Here is a tiny trained network, its code and every weight. The questions are about switching its units off for an input and a target symbol, where a switched-off unit gives its printed mean instead of its output.

import numpy as np


def w(rows, s, z=0):
    codes = np.array(rows[::2]) - 128.0
    scale = np.full(codes.shape[1], s)
    scale[-1] = z or s
    return codes * scale


def norm(h):
    return h / np.sqrt((h * h).mean(-1, keepdims=True) + 1e-5)


def f(y):
    return y / 2 * (1 + np.tanh(0.7978845608 * (y + 0.044715 * y**3)))


def softmax(a):
    e = np.exp(a - a.max(-1, keepdims=True))
    return e / e.sum(-1, keepdims=True)


def log_softmax(a):
    a = a - a.max(-1, keepdims=True)
    return a - np.log(np.exp(a).sum(-1, keepdims=True))


def net(x, mask):
    ids = ['βδζλμστφ'.index(c) for c in x.split()]
    T = len(ids)
    res = E[ids] + P[:T]
    r = norm(res)
    for j in range(3):
        rows = slice(2 * j, 2 * j + 2)
        q, k, v = (r @ M[0][rows].T for M in (Q, K, V))
        z = softmax(np.where(np.tri(T) > 0, q @ k.T / 2**0.5, -1e9)) @ v
        o = O[0][rows]
        res = res + np.where(mask[j], z, o[:, -1]) @ o[:, :-1]
    y = f(norm(res) @ A[0][:, :-1].T + A[0][:, -1])
    res = res + np.where(mask[3:27], y, B[0][:, -1]) @ B[0][:, :-1]
    return log_softmax(norm(res)[-1] @ U[:, :-1].T + U[:, -1])


Q, K, V, O, A, B = {}, {}, {}, {}, {}, {}
E = w([
[87,59,81,106,214,112,153,132,186,28,174],'β',
[150,42,184,174,120,103,141,140,99,159,123],'δ',
[113,86,100,194,141,56,234,190,162,146,205],'ζ',
[162,91,99,61,116,196,156,153,156,106,25],'λ',
[140,176,194,169,156,159,104,211,202,157,196],'μ',
[113,130,150,124,86,149,128,186,203,120,110],'σ',
[93,116,89,112,117,113,145,195,148,89,138],'τ',
[104,76,121,104,148,105,101,255,21,185,191],'φ',
],0.018)
P = w([
[156,207,164,104,125,146,129,31,104,220,105],'0',
[86,65,109,234,57,217,211,211,108,112,229],'1',
[32,123,167,125,177,90,175,165,128,169,111],'2',
[181,47,112,166,80,186,194,208,104,42,228],'3',
[36,114,173,123,189,83,176,162,137,160,100],'4',
[194,50,109,147,79,151,154,205,124,28,214],'5',
[42,108,162,120,199,78,166,175,145,159,81],'6',
[205,61,109,134,81,124,124,215,139,18,194],'7',
[48,111,157,119,205,83,168,177,139,153,101],'8',
[213,56,98,122,75,95,95,215,152,14,179],'9',
[38,103,150,131,188,70,178,167,134,172,77],'10',
[211,46,86,110,75,72,71,220,162,4,161],'11',
],0.014)
Q[0] = w([
[137,130,248,101,134,129,181,150,180,123,108],'H0',
[156,150,94,207,5,164,79,115,167,67,135],'H0',
[34,164,217,170,157,100,125,196,201,172,165],'H1',
[231,153,133,144,14,185,122,96,123,19,145],'H1',
[43,168,67,89,221,156,154,132,210,92,161],'H2',
[90,91,229,117,250,90,193,149,200,171,76],'H2',
],0.012)
K[0] = w([
[156,168,171,130,140,127,135,91,150,125,127],'H0',
[136,93,123,162,119,119,135,172,165,74,105],'H0',
[179,181,155,180,141,104,116,121,138,199,180],'H1',
[103,79,147,126,84,116,161,207,145,107,106],'H1',
[99,152,89,106,158,121,118,105,177,100,178],'H2',
[175,148,177,123,151,129,129,6,127,180,158],'H2',
],0.019)
V[0] = w([
[132,89,113,148,131,85,147,78,249,96,132],'H0',
[175,214,132,139,76,85,197,157,164,209,106],'H0',
[118,163,115,77,119,138,202,99,159,165,186],'H1',
[108,171,189,117,136,207,91,81,141,126,139],'H1',
[152,145,93,82,153,137,75,189,129,103,155],'H2',
[79,119,103,85,75,146,71,131,98,71,57],'H2',
],0.014)
O[0] = w([
[130,118,38,142,148,158,70,131,138,170,137,195],'H0',
[142,176,80,116,105,141,155,57,139,128,139,133],'H0',
[101,148,65,32,127,150,126,127,159,129,95,240],'H1',
[112,101,80,179,168,120,167,217,134,118,85,108],'H1',
[117,185,132,135,125,128,248,141,169,173,78,128],'H2',
[40,141,100,110,147,172,157,173,76,100,134,1],'H2',
],0.014,0.0096)
A[0] = w([
[111,214,200,132,208,39,125,67,75,146,41,50],'N0',
[129,118,135,182,128,130,97,82,102,6,134,131],'N1',
[74,168,35,203,154,108,71,86,66,56,116,74],'N2',
[162,125,166,167,53,190,84,142,81,183,150,62],'N3',
[86,224,131,171,209,77,169,71,106,130,56,166],'N4',
[121,85,107,84,123,109,120,177,93,232,116,88],'N5',
[76,181,219,115,220,48,106,76,95,163,52,70],'N6',
[189,96,137,137,48,111,65,215,133,100,137,169],'N7',
[72,109,112,106,167,156,92,113,126,131,85,35],'N8',
[131,84,133,172,77,104,55,127,161,115,134,168],'N9',
[92,153,140,140,219,164,123,134,39,60,9,40],'N10',
[40,138,141,178,188,122,158,137,105,156,27,70],'N11',
[148,157,252,171,141,31,89,107,24,108,91,118],'N12',
[150,151,79,79,95,151,116,148,86,143,173,98],'N13',
[147,64,158,218,58,114,78,156,82,146,143,98],'N14',
[192,105,139,122,93,134,163,77,119,92,155,145],'N15',
[111,197,2,216,150,112,69,76,77,88,82,7],'N16',
[124,59,142,161,119,120,225,98,109,136,133,121],'N17',
[134,193,109,164,61,170,180,88,105,94,161,142],'N18',
[141,103,117,205,120,149,171,175,61,192,213,29],'N19',
[150,133,102,173,83,106,54,112,155,54,120,42],'N20',
[73,158,155,152,180,47,176,119,78,173,116,136],'N21',
[133,156,209,96,117,242,56,97,163,201,109,121],'N22',
[120,128,106,84,67,127,152,153,164,140,71,169],'N23',
],0.015,0.013)
B[0] = w([
[43,53,181,81,209,69,207,180,199,203,83,137],'N0',
[139,97,92,113,170,118,130,186,159,130,134,143],'N1',
[104,66,136,135,83,66,78,84,71,170,148,134],'N2',
[85,121,72,169,91,192,136,145,176,172,77,144],'N3',
[142,170,168,160,122,107,130,94,64,97,103,158],'N4',
[93,147,110,165,116,181,177,180,165,167,157,165],'N5',
[51,116,214,121,162,107,217,142,155,186,42,136],'N6',
[172,96,129,71,155,80,72,126,117,93,153,253],'N7',
[125,137,135,198,130,180,137,189,124,115,107,138],'N8',
[124,151,148,106,162,142,124,141,97,97,114,217],'N9',
[145,100,161,157,203,140,135,51,82,132,201,132],'N10',
[95,96,123,128,179,191,172,115,127,143,214,143],'N11',
[170,112,157,61,178,40,127,143,94,61,203,160],'N12',
[121,122,161,154,166,119,127,136,145,107,83,146],'N13',
[94,151,122,163,97,165,172,103,147,156,93,164],'N14',
[101,143,126,164,139,141,148,163,116,147,130,185],'N15',
[69,76,68,135,82,7,70,130,75,207,131,133],'N16',
[105,149,70,163,88,188,143,191,157,201,142,156],'N17',
[126,90,115,87,127,141,83,179,130,127,113,151],'N18',
[41,130,59,183,107,233,148,180,209,198,80,140],'N19',
[175,70,114,86,196,120,84,167,113,91,181,145],'N20',
[183,133,178,117,116,121,93,31,85,92,146,147],'N21',
[51,141,86,200,66,182,218,179,155,210,114,154],'N22',
[143,127,139,142,142,125,95,155,112,126,158,206],'N23',
],0.02,0.017)
U = w([
[42,123,74,146,154,180,142,240,156,146,129,155],'β',
[254,30,165,105,92,94,33,185,108,32,173,81],'δ',
[148,106,109,51,122,144,91,39,187,191,150,155],'ζ',
[87,126,177,188,172,212,69,74,53,105,176,186],'λ',
[212,179,134,235,167,98,117,159,110,109,81,83],'μ',
[62,109,67,146,121,20,54,135,65,160,119,3],'σ',
[78,227,75,41,156,134,119,152,63,80,99,15],'τ',
[92,98,224,93,169,85,136,111,166,176,72,212],'φ',
],0.008,0.0037)

Each question gives the input, a string of symbols that net reads in full, and the target symbol t.
The units are the heads (2 rows each of Q, K, V and O) and the neurons (one row each of A and B). Each row of codes is followed by its name. A weight is (code - 128) times the scale printed after its matrix; where a second scale follows, it is the last column's (O, A, B and U).
mask holds one flag per unit, heads first, then neurons. A switched-off unit (its flag False) gives its mean, the last column of its rows in O or B, instead of its output. The means were averaged over made-up inputs and are rounded, as every weight is.
A unit's drop is (log p(t) with every unit on - log p(t) with that unit switched off) / (log p(t) with every unit on - log p(t) with every unit switched off).
The circuit of an input: a set's keep is (log p(t) with only the set's units on - log p(t) with every unit switched off) / (log p(t) with every unit on - log p(t) with every unit switched off). Starting from the 12 units with the biggest drops (on a tie, the unit counted first), units are removed one at a time, each time the one whose removal leaves the highest keep (on an exact tie, the one counted first), for as long as the keep stays at least 0.8.
circuit, biggest first: the units of the circuit, biggest drop first
most important unit: the unit with the biggest drop
top k neurons: the k neurons with the biggest drops, biggest first
which heads matter: for each layer, one digit per head in row order, 1 if its drop is at least 0.15 and else 0, layers parted by /
input σ τ μ δ σ β ζ λ φ, target σ: most important unit	H0
input φ β φ φ φ δ δ ζ ζ λ λ, target φ: which heads matter	100
input σ β δ, target σ: circuit, biggest first	[H0 H2 N16]
input δ β ζ β β σ, target β: circuit, biggest first	[H1 N22]
input τ φ τ μ δ, target τ: which heads matter	110
input ζ β φ δ β, target ζ: circuit, biggest first	[H1 H0]
input φ β φ φ τ σ δ φ σ, target φ: which heads matter	100
input μ λ μ λ β μ β ζ μ τ, target β: top 2 neurons	[N7 N12]
input τ ζ β β β β φ δ ζ, target τ: which heads matter	110
input σ ζ ζ φ β β β δ, target β: which heads matter	011
input δ φ β β ζ β ζ β φ, target δ: which heads matter	001
input β φ β β β τ δ, target β: which heads matter	000
input β β ζ σ β τ, target β: top 2 neurons	[N19 N17]
input φ φ φ μ τ τ β β σ λ β ζ, target β: top neuron	[N19]
input λ β λ τ β τ δ β λ, target λ: circuit, biggest first	[H2 N10]
input δ δ φ β λ ζ, target β: which heads matter	000
input σ ζ ζ β δ μ σ, target σ: which heads matter	101
input τ μ τ τ σ, target τ: which heads matter	100
input φ δ β λ σ β ζ λ β μ, target β: which heads matter	011
input β μ β μ τ φ, target β: which heads matter	001
input δ δ φ ζ β μ μ σ σ, target δ: circuit, biggest first	[H2]
input β δ ζ φ φ μ, target β: top 2 neurons	[N22 N3]
input μ λ σ φ, target β: top 2 neurons	[N19 N17]
input μ φ σ ζ σ σ δ σ ζ τ σ β, target β: top 2 neurons	[N7 N12]
